(in the rows, 128 means zero)
Known rows:
(1068): [111 124 135 135 114 139 140 127 125 112 126 130 128 139 114 129 129 129
 116 122 129 123 122 124 132 123 137 132 132 117 120 152 118 136 130 144
 127 139]
(16): [160 151 101 141 137 111 126 111 149 105 202  98 130 130 140 140  91 145
 115  89 124 143 121 163 111 139 144  98  83  65 115 108 101  91 135 143
 131 151]
(597): [186 115 134  75 147 121 164 130 174 148 156 144 112 141 181 151  87 120
 169  52  83 116 110 169 127 128  83 119 147 106 161 118 131 110 149 134
 131 150]
(1479): [121 123 132 134 123 131 134 126 123 127 125 132 131 134 123 132 125 128
 123 120 125 128 126 130 134 124 130 131 129 121 126 135 123 128 129 131
 131 134]
(1357): [169 135 115  95 137 116 197 117 134  89 154 160 156 155 177 130  79 113
 163  87  78 127 122 174 132 137 134 136 128 124 167 150 123 115 129 129
 127 178]
(262): [104 114 113 124 133 133 128 189  86 116 122 139 139 152 118 204 113 118
 111  98 108 160  90 120 129 112 169 132  87 109 130 109 142 140 112 118
  95 135]
(1522): [133 131 113 124 118 128 154 130  83 120 100 163 141 176 119 127 135  94
 121 191 126 149 161 141 148 114 119 152 178 157 124 139 124 134 109  87
 195 132]
(296): [129 113 126 119 116  88 126 103 145 131 127 131 115 154 159 124 120 113
 103 126 152 135 128 128 118 150 117 124 131 114 127 148 119 135 130 143
 154 125]
(861): [156 115 142 105 118 130 181 111 158 103 134 158 139 158 154 138  96 117
 155  73  80 100 104 157 135 127 126 138 142 102 143 183 110 120 152 145
 115 168]
(1314): [ 78  69 148 165 118 167  88 152 172 123 105  94 129  57  91  94 193 187
 103 145 193  84  93  99 107 142 142 148 103 131  97 154 147 188 140 160
  66 101]
(1137): [119 156 118 153 138 134  98 111  84 117 145 107 173  57 126  66 169 151
 128 201 157 126 174  88 104 134 147 115  80 162 109 107 162 129 116 122
  83  97]
(1349): [173 167 105 101 136 109 190 115 147  97 125 158 135 150 166 128  86 113
 176 110  67 117 101 167 139 153 142 127 116 141 161 159 116  86 134 107
 125 164]
(1529): [152 150 125 106 126 120 168 122 169 109 111 144 107 156 148 154  91 119
 161  85  80 107  80 153 141 145 138 123 123 122 149 162 101  84 146 126
 122 163]
(1159): [155 117 137 104 142 132 120 139 144 167 135 130 112 113 145 133 130 130
 148 113 122 124 132 133 125 119  89 120 144 132 138  97 146 124 141 112
 139 115]
(1469): [113 141 118 143 101 147 152 138 113 133 124 127  97 164  83 125 139 120
 107 152 140 155 140 145 163 101 107 129 176 127 123 142 102 105 118  96
 218 141]
(1400): [117  96 131 130 122 181 116 189 153 110 125 117 112 114  75 151 143 164
 113 105 123  89  85 139 134 104 152 153 127 104  96 144 117 139 140 139
 121 136]
(473): [ 80 134 120 113 103 157 152 209  55 126  78 158 114 178  73 197 135 101
 101 131 106 161 104  99 166  73 157 140 140 135 120 135 132 122 104  93
 160 139]
(1223): [176 186 125 142 164 117 187 101 100 122 130 164 164 149 150 153  80  95
 211 109  24 149 129 167 146 127 134 118 127 150 189 119 128  80 130  79
  84 170]
(822): [140 134 130 110 115 125 154 134 188 110 114 134  93 155 133 159  95 132
 143  64  85  98  60 145 143 140 140 122 124  99 138 176  94  90 150 143
 126 158]
(863): [104 134 124 161 134 130  69 123 106 134 140  92 147  70 115 103 167 152
 107 171 173 127 152  87  99 131 145 114  84 135  97  99 150 136 125 138
  83  91]

Facts:
(1137) Λ:(1529) α:kero η:d
(293) Λ:(1223) β:(1049),(1400) α:kero η:a
(572) Λ:(224) α:vatres η:d
(1076) Λ:(208) α:bemi η:c
(1518) Λ:(224) β:(1455),(873) α:dranur η:b
(744) Λ:(280) β:(384) α:vatres η:c
(262) Λ:(1223) β:(473) α:trutol η:e
(891) Λ:(374) α:stinam η:b
(1185) α:stinam η:c
(247) Λ:(224) α:dranur η:d
(296) Λ:(374) β:(74),(656) α:dranur η:e
(1566) Λ:(280) β:(384),(933),(1237) α:dranur η:c
(1240) Λ:(280) β:(444) α:stinam η:b
(1237) Λ:(280) α:dranur η:c
(1592) Λ:(1436) β:(1452) α:vatres η:c
(1283) α:kero η:a
(822) α:vatres η:a
(1335) α:ruflo η:b
(1098) Λ:(1283) β:(67),(612),(1093) α:vatres η:d
(18) Λ:(1223) β:(676),(473) α:trutol η:e
(496) Λ:(280) β:(696) α:dranur η:b
(1005) Λ:(1492) β:(351),(1068),(1357) α:kero η:a
(673) Λ:(1349) α:ruflo η:e
(620) Λ:(1223) α:trutol η:f
(1152) Λ:(374) β:(363) α:ruflo η:a
(327) Λ:(1283) α:trutol η:d
(1314) Λ:(1659) β:(861) α:stinam η:c
(765) Λ:(280) α:kero η:a
(780) Λ:(822) β:(1651) α:stinam η:e
(1106) Λ:(1223) β:(1014) α:ruflo η:e
(1030) Λ:(374) β:(891) α:stinam η:a
(696) Λ:(280) α:bemi η:a
(1506) Λ:(469) β:(1520) α:dranur η:g
(429) Λ:(1529) β:(80),(1522) α:kero η:b
(933) Λ:(280) α:dranur η:d
(742) Λ:(374) β:(314),(1578) α:vatres η:g
(1008) Λ:(1185) α:stinam η:e
(873) Λ:(224) β:(572) α:stinam η:f
(864) Λ:(1659) β:(1314) α:stinam η:f
(1520) Λ:(469) β:(85) α:ruflo η:b
(1049) Λ:(1223) α:trutol η:e
(1159) Λ:(1283) α:bemi η:e
(54) Λ:(1529) β:(1522) α:ruflo η:d
(819) Λ:(1529) β:(32),(77) α:vatres η:d
(208) α:stinam η:d
(1492) α:kero η:b
(80) Λ:(1529) α:kero η:a
(372) Λ:(1185) β:(1008) α:ruflo η:a
(1384) Λ:(1529) β:(1137),(131),(448) α:kero η:a
(1666) Λ:(1436) β:(681) α:ruflo η:g
(1400) Λ:(1223) α:stinam η:e
(85) Λ:(469) α:stinam η:d
(898) Λ:(1659) β:(864),(310) α:ruflo η:a
(681) Λ:(1436) β:(1592),(1452) α:bemi η:c
(1425) Λ:(1223) β:(763) α:vatres η:b
(280) α:vatres η:d
(244) Λ:(1349) α:ruflo η:d
(73) Λ:(1349) β:(930) α:kero η:a
(196) Λ:(1185) α:bemi η:b
(28) Λ:(1223) α:trutol η:e
(763) Λ:(1223) β:(473) α:kero η:f
(500) Λ:(1349) β:(872) α:kero η:b
(1682) Λ:(1659) β:(1314),(310) α:stinam η:g
(323) Λ:(1283) β:(327),(67) α:vatres η:d
(1568) Λ:(1283) β:(327) α:bemi η:d
(861) Λ:(1659) β:(781) α:dranur η:a
(1516) Λ:(374) α:vatres η:g
(1231) Λ:(1436) α:stinam η:b
(1628) Λ:(224) α:vatres η:d
(872) Λ:(1349) β:(500) α:kero η:e
(351) Λ:(1492) β:(1068) α:ruflo η:a
(1223) α:ruflo η:a
(1350) Λ:(1185) β:(571) α:bemi η:e
(750) Λ:(1283) α:dranur η:d
(1373) Λ:(208) β:(1076) α:vatres η:a
(1529) α:dranur η:a
(566) Λ:(1436) β:(1592),(681),(1452) α:vatres η:a
(473) Λ:(1223) α:trutol η:b
(1629) Λ:(1428) β:(1443) α:ruflo η:e
(863) Λ:(1428) α:dranur η:d
(597) Λ:(1185) β:(1479) α:bemi η:a
(268) Λ:(1428) β:(1440) α:dranur η:a
(74) Λ:(374) α:kero η:b
(811) Λ:(374) α:dranur η:c
(314) Λ:(374) α:dranur η:e
(1409) Λ:(822) β:(462) α:ruflo η:a
(271) Λ:(1428) α:dranur η:e
(1659) α:bemi η:b
(1466) Λ:(1436) α:vatres η:b
(1014) Λ:(1223) β:(18) α:bemi η:g
(363) Λ:(374) β:(775) α:kero η:a
(1019) Λ:(822) β:(1409),(462) α:ruflo η:c
(310) Λ:(1659) α:dranur η:f
(1634) Λ:(1349) β:(930) α:bemi η:d
(264) Λ:(280) α:vatres η:b
(1321) Λ:(374) α:dranur η:f
(431) Λ:(1283) β:(1093) α:vatres η:d
(1093) Λ:(1283) β:(323) α:ruflo η:b
(1651) Λ:(822) β:(1567) α:vatres η:f
(1132) Λ:(1335) β:(737) α:kero η:d
(1479) Λ:(1185) β:(341) α:dranur η:e
(98) Λ:(224) β:(1469) α:kero η:b
(1351) Λ:(280) α:ruflo η:b
(139) Λ:(1428) α:dranur η:e
(1308) Λ:(1659) β:(102),(1314) α:vatres η:b
(753) Λ:(822) β:(1019) α:bemi η:a
(612) Λ:(1283) β:(867) α:bemi η:d
(16) Λ:(224) β:(1205),(1469),(1628) α:trutol η:f
(737) Λ:(1335) β:(1132) α:vatres η:a
(1436) α:ruflo η:a
(1455) Λ:(224) α:stinam η:b
(469) α:trutol η:b
(1554) Λ:(224) β:(1205),(1527) α:bemi η:b
(676) Λ:(1223) β:(1425) α:trutol η:f
(794) Λ:(1223) β:(1014) α:trutol η:e
(1443) Λ:(1428) α:stinam η:e
(1205) Λ:(224) β:(873) α:kero η:b
(448) Λ:(1529) β:(1162) α:vatres η:a
(1349) α:kero η:a
(102) Λ:(1659) α:stinam η:f
(67) Λ:(1283) β:(327),(1098) α:vatres η:d
(234) Λ:(1436) β:(1666) α:ruflo η:d
(725) Λ:(1283) β:(323) α:vatres η:a
(775) Λ:(374) β:(1516) α:bemi η:e
(182) Λ:(1283) α:vatres η:f
(77) Λ:(1529) α:kero η:a
(1452) Λ:(1436) α:stinam η:f
(678) Λ:(1349) α:bemi η:d
(1567) Λ:(822) α:trutol η:a
(1522) Λ:(1529) β:(54) α:kero η:b
(1357) Λ:(1492) β:(351),(1005) α:kero η:a
(462) Λ:(822) α:ruflo η:b
(1578) Λ:(374) α:trutol η:c
(571) Λ:(1185) α:ruflo η:e
(374) α:bemi η:g
(1495) Λ:(1428) α:ruflo η:d
(867) Λ:(1283) β:(1098) α:vatres η:d
(803) Λ:(1428) α:bemi η:e
(1162) Λ:(1529) α:kero η:d
(1507) Λ:(1436) α:trutol η:a
(341) Λ:(1185) α:bemi η:b
(131) Λ:(1529) β:(77) α:kero η:d
(508) Λ:(469) α:trutol η:d
(1469) Λ:(224) α:dranur η:b
(1144) Λ:(1223) α:trutol η:a
(1440) Λ:(1428) β:(1629) α:dranur η:a
(656) Λ:(374) β:(1321) α:dranur η:b
(1068) Λ:(1492) β:(1005) α:trutol η:e
(340) Λ:(1492) β:(1005) α:kero η:a
(1527) Λ:(224) β:(1455),(1554) α:trutol η:d
(274) Λ:(469) β:(508) α:vatres η:b
(224) α:kero η:e
(1428) α:kero η:f
(809) Λ:(374) β:(775),(1578) α:ruflo η:d
(930) Λ:(1349) α:vatres η:b
(444) Λ:(280) β:(933) α:stinam η:a
(613) Λ:(1349) β:(73),(678),(244) α:vatres η:d
(781) Λ:(1659) α:stinam η:d
(384) Λ:(280) β:(696) α:dranur η:a
(1127) Λ:(1185) α:bemi η:a
(32) Λ:(1529) α:kero η:d

Rows:
No name comes twice in this set of rows, the named rows included.
[ 75 108 148 180 132 151 108 119 130 135 113 100 151  66 107  85 181 163
 127 159 173 125 131 106 114 145 134 124 100 154 131 126 157 167 122 135
  60 108] : (1237)
[144 113 121 104 139 117 106 142 135 188  78 148  91 163 113 161 138 101
 134 170 127 137 125 138 135 117  81 132 184 150 122 117 127 105 138  66
 199 100] : (1659)
[ 97 135 134 159 124 143  85 121 110 138 132  98 153  57 101  88 178 151
 114 183 162 107 159  71 103 126 145 120  84 138  94 122 150 131 134 138
  78  91] : (933)
[ 96  94 133 142 116 157  56 153 147 130 130  90 131  56  84  99 187 179
  85 158 182  73 118  76  89 125 154 143  90 112  61 145 136 156 146 160
  84  87] : (781)
[ 82  88 137 122 151 157 154 215 108 179  72 150 107 132 119 185 147 126
 152  96 122 183  87 147 160 107  89 136 152 168 186  72 180 166 108  70
 120 129] : (1014)
[ 83  17 141 160 120 142 119 158 186 131  75 142 109 158  99 158 157 145
  90 123 184 127  68 174 134 147 118 175 190 119 124 173 113 221 137 131
 139 137] : (1682)
[135 132 135 131 148 140  73 134 122 178 143  92 134  37 123  89 177 159
 137 165 161 111 164  84  97 118 100 106  99 143 114  72 176 124 134 122
  91  76] : (678)
[128 150 108  97 126 137 132 183  85 108 155 136 146 131 130 190 102 128
 125  71  75 135  96  97 118 107 184 115  50  90 120 115 142 100 124 138
  77 141] : (676)
[ 94 191 145 137 120 145  49 127 113 106 111  72 103  47  81  69 147 155
 118 167 164 105 163  71 130 137 170 129 111 176  94  69 127 132  95 187
  96  77] : (327)
[ 75  79 147 190 137 136  75 128 154 137 119  93 137  82 108 120 172 170
 101 140 187 125 110 113 103 153 141 129 101 127 114 121 144 189 137 153
  57 103] : (744)
[ 65  96 148 184 124 153  90 136 152 135 117  83 128  69  97 104 177 172
 109 141 184 120 109 100 118 143 141 123  98 134 118 119 146 170 128 156
  64 105] : (1592)
[115 180 135 171 145 120 103  82  59 151 141 114 189  72 132  77 162 120
 155 200 139 150 206  77 108 125 127  96  82 170 140  86 170 113 116 107
  68  99] : (244)
[126  90 129 136 118 117 124 124 112 143  99 156 128 195 107 165 131  95
 100 165 138 142 138 138 135 114 117 153 184 121 111 154 109 156 131 104
 181 130] : (496)
[154 145 125 128 131 149 123 143 119  97 160 121 153 122 110 156 106 140
 135  96  86 103 125 130 119 109 166 125  93  93 107 127 116 103 141 148
  86 145] : (620)

The same things again, as new rows of numbers:
Known rows:
(234): [114 168 157 121 200 104 116 122 161 170 133 110 229 129 150 125 194 199
 122 123 210 137 122 137 148 177 121]
(244): [112 176 169 109 203 104 118 124 151 167 122 109 208 127 155 126 198 211
 122 130 208 130 121 131 148 185 122]
(496): [148 116 141 123 109 120 121 144 117 118 130 115 100 120 123 125  96 111
 123 132 122 119 140 117 133 111 122]
(1005): [151  90  97 106 107 148 125 120 107 118 120 193  97 143 108 128  85 115
 209 100  91 114 117 112 142 123 133]
(340): [121  92  97 123 105 152 124 120 106 120 110 177  97 119 109 127  89 114
 183 102  90 115 123 114 117 112 123]
(247): [153 212 177 131 173 104 114 142 171 125 150 110 159 130 195 127 143 116
 123 143 211 131 156 115 192 142 120]
(1522): [130 113 113 111 108 143 122 123 115 134 113 114 117 144 116 123 103 114
 124 120 125 117 125 126 105 113 127]
(1350): [123  97 141 124 108 149 122 132 104 118 108 114  98 166 114 123  96 111
 122 127 105 120 126 145 105 118 162]
(1127): [110  92 101 166 106 162 125 127 102 118 107 144  92 116 111 126  88 112
 135 135  91 114 124 150 105 112 120]
(280): [133 221 162 133 214 101 121 124 191 126 140 113 202 131 169 126 199 145
 123 168 192 118 122 115 159 146 118]
(1349): [111  96 100 164 108 145 169 121 108 118 107 185  94 119 111 127  93 113
 138 154  88 114 123 122 103 111 120]
(676): [147  97 107 126 107 128 120 127 109 119 147 115 175 115 109 125 190 116
 123 147 114 119 124 121 133 113 129]
(67): [110 171 196 107 143  99 119 148 224 185 200 110 177 118 136 121 204 121
 134 112 177 199 126 116 171 203 123]
(429): [128 119 118 110 109 140 122 125 115 134 111 115 112 144 117 124 100 113
 123 117 123 117 123 124 106 112 122]
(863): [151 211 175 134 169 104 114 141 171 130 148 111 156 131 187 126 147 116
 122 146 205 140 154 116 202 140 120]
(725): [109  88 101 122 104 119 162 124 106 121 142 167  96 110 107 126  95 113
 143 105  88 119 121 133 106 112 120]
(867): [114 171 179 106 157 101 120 135 201 178 186 111 186 117 145 124 206 129
 124 115 185 184 126 116 182 181 122]
(462): [111  98 137 103 124 139 131 127 104 133 108 114 144 119 112 124 133 169
 122 120 118 118 120 139 103 135 133]
(872): [132  99 113 105 105 152 125 123 107 119 109 117 101 160 112 124  99 111
 124 110 104 117 125 128 104 112 143]
(1400): [158 124 115 116 104 133 123 140 103 116 117 116 100 139 109 128 111 109
 121 121  98 119 154 115 112 109 122]

Rows:
No name comes twice in this set of rows, the named rows included.
[137  93  98 113 107 149 123 120 106 119 115 186  96 132 110 128  85 116
 196 100  92 113 119 114 132 117 126] : (1357)
[108  91 100 187 110 152 180 123 103 119 107 164  98 117 103 129 103 164
 137 170  87 114 119 130 103 119 126] : (1223)
[113 149 102 173 144 104 124 122 173 117 130 156 101 115 136 128 105 113
 134 166  97 117 126 114 157 113 116] : (1185)

The same things again, as new rows of numbers:
Known rows:
(1554): [135 124 124 144 131 131  45 108 226 154 134 100 133 137 126 123  85 147
 139 129 106 141 155 153 139 143]
(1127): [136 111 137 138 130 134 129 112 113 117 141 116 128 125 129 130 125 148
 142 133 138 133 117 125 129 153]
(681): [135 103 109 133 120 134 135  82  67 107 166 149 129 131 101 134 137 124
 141 112 155 140  80 105 114 147]
(310): [133 118 132 122 132 157 167 121 102 102 126 172 137 125 132 131 136 125
 102 119 138 123 125 110 137 154]
(811): [144 107 124 122 139 154 174 123  59  89 141 146 130 122 140 132 119 115
 130 133 157 134 120 117 119 162]
(861): [138 112 121 134 137 137 108 114 114  94 149 145 134 123 142 130  96 108
 130 128 136 139 147 133 119 148]
(933): [133 119 132 122 131 158 162 120 110 104 125 169 138 126 132 131 140 129
  98 119 135 123 127 111 140 153]
(314): [142 113 122 130 146 155 133 124 112 122 130 129 131 131 143 131  95 116
 130 133 141 130 132 138 126 163]
(1237): [137 107 132 129 139 146 169 120  53  88 144 158 130 119 143 133 120 107
 129 128 153 128 117 116 120 158]
(340): [157 113 124 132 116 126 128 114 117 109 154 140 132 124 143 117 139 124
 172 132 136 139 119 133 133 139]
(74): [147 124 122 139 136 145  79 124 193 163 121  76 134 150 156 119 112 160
 149 134 106 136 136 160 149 152]
(1492): [137 123 132 139 137 131  76 131 197 165 131  80 135 145 158 126 106 142
 147 121 102 135 115 161 157 144]
(1283): [141 111 134 128 132 126 139 131 107 119 149 104 131 131 156 128 131 130
 154 119 132 141  88 130 142 145]
(1409): [141 118 130 133 123 130 117 112 127 113 158 121 131 131 125 122 113 138
 157 128 140 147 128 117 124 148]
(234): [138 125 128 120 111 144 148 110 134 115 146 158 136 133 105 120 147 149
 130 114 138 138 117  92 135 145]
(102): [127 107 137 126 118 141 149  97 153 117 118 151 125 110  84 133 155 174
 103 126 137 126 106  98 135 146]
(780): [131 104 124 138 126 125  91  91 172 126 135 133 120 113  90 129 104 147
 136 133 134 137 124 123 117 143]
(1682): [133  95 122 159 153 113  53  94 175 160 141 102 105 122 109 127  26 105
 184 143 138 140 124 158 100 153]
(819): [152 100 106 118 115 130 141  99 133  80 114 178 129 118 155 111 193 147
 115 113 102 132 107 127 136 119]
(725): [153  94 103 130 124 117  98 101 100  85 131 144 123 117 168 115 160 135
 146 128  99 134 117 152 120 123]

Rows:
No name comes twice in this set of rows, the named rows included.
[123 105 127 130 117 143 140  85 140 126 124 150 127 116  75 138 161 173
  99 120 139 124  89 100 134 147] : (1452)
[146 121 123 117 113 140 153 114 127 103 139 163 135 134 134 113 162 145
 134 111 127 138 114 100 138 137] : (131)
[159  85 103 151 162 122  92 110 122 142 113  94 107 135 192 113  81 101
 190 141 113 132 102 190 113 147] : (1516)
[122 130 142 154 150 145  66 126 180 151 129 116 140 140 156 134  66 111
 117 126 112 122 164 159 148 154] : (473)
[143 113 128 121 141 158 178 130  52  94 148 145 134 127 141 133 107 107
 133 131 163 134 125 112 118 168] : (1578)
[154  92 105 132 126 117 106  97 120  81 128 143 124 117 172 114 161 136
 141 124 104 139 114 152 123 122] : (448)
[141 124 110 137 142 149  47 119 207 145 129 107 139 139 140 128  70 126
 125 135 111 139 172 166 135 151] : (656)
[135 126 125 118 128 156 147 121 122  96 142 180 142 129 125 127 116 112
 107 114 140 134 145 104 132 150] : (1527)
[150 105 103 144 132 121  41  98 207 128 109 117 128 131 173 113 135 146
 134 127  75 133 140 182 140 121] : (274)
[133 120 137 141 127 125 113 110 132 127 154 142 127 133 125 121  99 119
 158 118 135 137 121 115 127 145] : (1106)
[149 105 103 143 132 121  43 100 211 127 109 116 128 131 175 112 132 144
 133 126  75 134 141 181 140 121] : (1308)
[150  90  94 137 124 120  95  81 102  92 135 140 127 125 161 121 168 133
 136 116 107 137  94 154 123 122] : (566)
[137 130 127 145 128 134  50 112 213 161 140  97 134 144 126 121  87 147
 149 130 110 140 153 147 139 147] : (1520)
[141 114 131 139 123 120 116 111 105 104 156 139 130 131 152 118 130 123
 158 119 124 138 118 125 129 136] : (293)

